Below are the code and all the weights of a small trained network. Each question names an input and a class and asks about switching units off, where a switched-off unit gives its printed mean instead of its output.

import numpy as np


def w(rows, s, z=0):
    codes = np.array(rows[::2]) - 128.0
    scale = np.full(codes.shape[1], s)
    scale[-1] = z or s
    return codes * scale


def norm(h):
    return h / np.sqrt((h * h).mean(-1, keepdims=True) + 1e-5)


def f(y):
    return np.maximum(y, 0)


def log_softmax(a):
    a = a - a.max(-1, keepdims=True)
    return a - np.log(np.exp(a).sum(-1, keepdims=True))


def net(x, mask):
    res = np.array(x, float).reshape(1, 6) / 4 @ E
    u = 0
    for l in range(2):
        y = f(norm(res) @ A[l][:, :-1].T + A[l][:, -1])
        res = res + np.where(mask[u : u + 16], y, B[l][:, -1]) @ B[l][:, :-1]
        u += 16
    return log_softmax(norm(res)[-1] @ U[:, :-1].T + U[:, -1])


A, B = {}, {}
E = w([
[128,125,130,122,130,129,128,127,129,130,129],'x0',
[217,22,190,217,121,169,128,130,66,94,195],'x1',
[90,142,228,163,131,136,166,241,94,133,67],'x2',
[126,128,129,128,127,128,127,128,128,129,130],'x3',
[73,50,96,169,123,2,108,124,122,133,74],'x4',
[129,131,132,130,129,126,128,124,126,129,127],'x5',
],0.0088)
A[0] = w([
[109,142,148,99,124,104,135,146,135,127,153,70],'0.n0',
[138,7,121,196,127,50,133,143,112,120,135,33],'0.n1',
[196,150,183,149,130,253,130,141,119,128,182,11],'0.n2',
[119,182,145,111,132,109,141,130,123,124,96,82],'0.n3',
[103,93,189,145,122,99,123,161,128,142,107,36],'0.n4',
[104,72,165,122,132,87,121,136,125,141,113,69],'0.n5',
[155,71,147,181,136,135,128,130,121,127,154,21],'0.n6',
[193,49,176,182,127,158,140,163,114,129,156,2],'0.n7',
[134,97,189,177,132,154,131,204,100,119,126,37],'0.n8',
[140,131,177,157,126,155,140,198,131,111,125,19],'0.n9',
[137,63,133,143,122,143,128,154,131,116,174,31],'0.n10',
[181,68,167,178,130,148,125,119,124,118,138,17],'0.n11',
[196,62,76,160,128,139,124,48,119,114,195,97],'0.n12',
[129,105,157,131,129,140,134,159,125,117,121,32],'0.n13',
[138,111,115,89,116,160,142,159,112,129,154,25],'0.n14',
[105,154,83,142,130,115,125,167,141,137,138,30],'0.n15',
],0.02,0.0026)
B[0] = w([
[96,116,132,139,109,163,148,140,127,145,121,144],'0.n0',
[147,181,86,186,125,124,147,168,158,6,135,226],'0.n1',
[150,180,84,192,120,107,159,180,156,15,117,253],'0.n2',
[66,87,118,127,147,151,117,105,69,130,123,168],'0.n3',
[149,133,146,115,130,90,152,116,142,180,153,182],'0.n4',
[179,146,128,137,131,138,153,146,144,84,118,169],'0.n5',
[88,118,107,97,129,151,97,120,117,129,88,193],'0.n6',
[36,99,128,116,115,192,108,139,75,136,97,237],'0.n7',
[156,114,187,104,128,77,144,96,156,213,189,223],'0.n8',
[191,111,125,115,132,95,118,95,166,201,166,196],'0.n9',
[98,129,106,98,165,167,123,92,99,122,98,179],'0.n10',
[91,118,112,110,129,172,100,129,65,132,90,208],'0.n11',
[155,109,186,105,126,67,142,99,161,252,184,234],'0.n12',
[124,128,162,126,142,114,134,112,145,155,149,161],'0.n13',
[132,112,136,121,147,105,96,98,151,68,136,150],'0.n14',
[96,113,121,156,113,159,89,119,86,121,153,153],'0.n15',
],0.021,0.022)
A[1] = w([
[129,132,143,126,115,113,140,119,122,111,100,69],'1.n0',
[143,111,140,131,141,100,109,129,153,126,129,70],'1.n1',
[150,111,98,94,133,127,109,90,150,152,122,96],'1.n2',
[187,152,106,138,140,136,131,166,154,5,99,11],'1.n3',
[151,134,67,161,123,108,157,134,116,54,105,60],'1.n4',
[159,100,142,167,126,102,118,121,159,82,166,65],'1.n5',
[160,172,104,108,139,147,155,118,156,61,150,55],'1.n6',
[164,139,141,140,129,116,151,165,129,76,118,94],'1.n7',
[159,39,122,186,128,165,93,104,78,123,134,97],'1.n8',
[179,124,181,84,113,129,108,129,156,201,114,100],'1.n9',
[162,140,97,185,129,102,100,150,151,55,91,47],'1.n10',
[150,122,85,130,129,147,100,130,166,95,127,168],'1.n11',
[165,149,135,159,104,150,125,177,157,75,107,18],'1.n12',
[68,73,127,97,121,199,64,131,79,114,39,42],'1.n13',
[103,62,114,91,114,229,83,115,47,99,116,60],'1.n14',
[174,103,176,77,134,108,135,97,127,202,127,3],'1.n15',
],0.017,0.0023)
B[1] = w([
[176,188,140,109,128,138,104,138,94,106,166,131],'1.n0',
[113,133,135,101,163,183,161,95,93,149,121,149],'1.n1',
[163,127,211,183,146,149,190,191,132,125,140,154],'1.n2',
[116,130,64,251,145,102,144,102,117,65,129,209],'1.n3',
[188,117,123,201,180,151,105,130,172,88,130,196],'1.n4',
[93,76,99,100,127,159,110,95,51,138,27,181],'1.n5',
[109,81,84,179,145,115,89,174,114,91,87,183],'1.n6',
[131,120,27,114,124,159,84,95,80,99,139,172],'1.n7',
[118,187,162,99,154,181,95,107,120,112,135,159],'1.n8',
[143,98,213,148,133,84,167,81,160,136,186,190],'1.n9',
[168,190,102,141,142,146,195,188,112,42,142,193],'1.n10',
[135,114,145,132,128,126,150,136,18,95,146,156],'1.n11',
[135,92,94,155,200,120,106,114,50,84,129,173],'1.n12',
[77,136,150,10,84,210,81,141,151,133,103,255],'1.n13',
[73,160,144,46,68,125,83,162,177,154,38,253],'1.n14',
[228,101,127,116,108,89,131,115,110,195,141,206],'1.n15',
],0.016)
U = w([
[42,144,193,54,120,163,81,144,124,126,105,132],'0',
[158,136,99,225,197,90,151,143,96,1,148,197],'1',
[201,91,234,133,154,27,175,80,130,218,217,1],'2',
],0.0097,7.5e-05)

Each question gives the input, the list of numbers given to net, and the class t.
The units are the neurons (one row each of A and B). Each row of codes is followed by its name. A weight is (code - 128) times the scale printed after its matrix; where a second scale follows, it is the last column's (A, B and U).
mask holds one flag per neuron, layer by layer. A switched-off neuron (its flag False) gives its mean, the last column of its row in B, instead of its output. The means were averaged over made-up inputs and are rounded, as every weight is.
A unit's drop is (log p(t) with every unit on - log p(t) with that unit switched off) / (log p(t) with every unit on - log p(t) with every unit switched off).
The circuit of an input: a set's keep is (log p(t) with only the set's units on - log p(t) with every unit switched off) / (log p(t) with every unit on - log p(t) with every unit switched off). Starting from the 12 units with the biggest drops (on a tie, the unit counted first), units are removed one at a time, each time the one whose removal leaves the highest keep (on an exact tie, the one counted first), for as long as the keep stays at least 0.8.
circuit, biggest first: the units of the circuit, biggest drop first
top k neurons: the k neurons with the biggest drops, biggest first
k most important neurons of layer l: the k neurons of layer l with the biggest drops, biggest first
drop of u: that unit's drop, to one decimal
input [8,5,8,-4,-3,-1], class 2: circuit, biggest first -> [0.n8]
input [-7,0,-8,-5,-7,-5], class 2: 2 most important neurons of layer 0 -> [0.n12, 0.n1]
input [1,1,8,-7,5,7], class 2: 2 most important neurons of layer 0 -> [0.n8, 0.n2]
input [-5,-4,5,-3,-1,1], class 2: top 2 neurons -> [0.n7, 0.n11]
input [-5,6,-5,8,5,-7], class 0: 2 most important neurons of layer 0 -> [0.n2, 0.n7]
input [5,1,8,7,6,-2], class 2: top 3 neurons -> [0.n8, 0.n2, 0.n4]
input [-7,1,-7,-5,-6,3], class 2: top 2 neurons -> [0.n12, 0.n1]
input [-4,7,5,2,7,-6], class 0: 2 most important neurons of layer 0 -> [0.n7, 0.n2]
input [3,0,-4,4,-4,8], class 1: top 4 neurons -> [0.n2, 0.n8, 0.n9, 0.n4]
input [-3,-7,3,5,8,2], class 1: top 2 neurons -> [0.n12, 0.n7]
input [-4,7,-3,-6,5,8], class 0: top 2 neurons -> [0.n7, 0.n2]
input [1,0,5,0,5,5], class 1: 2 most important neurons of layer 0 -> [0.n1, 0.n12]
input [-5,1,-6,-1,5,4], class 2: top 2 neurons -> [0.n12, 0.n2]
input [-4,0,-4,4,-5,-6], class 1: circuit, biggest first -> [0.n2]
input [7,8,2,-6,3,-2], class 0: top 2 neurons -> [0.n7, 0.n11]
input [6,2,4,-3,-8,6], class 1: drop of 0.n2 -> 2.8
input [-8,7,-4,-5,0,-4], class 0: drop of 0.n7 -> 0.6
input [1,8,0,3,0,-2], class 0: drop of 0.n7 -> 5.0
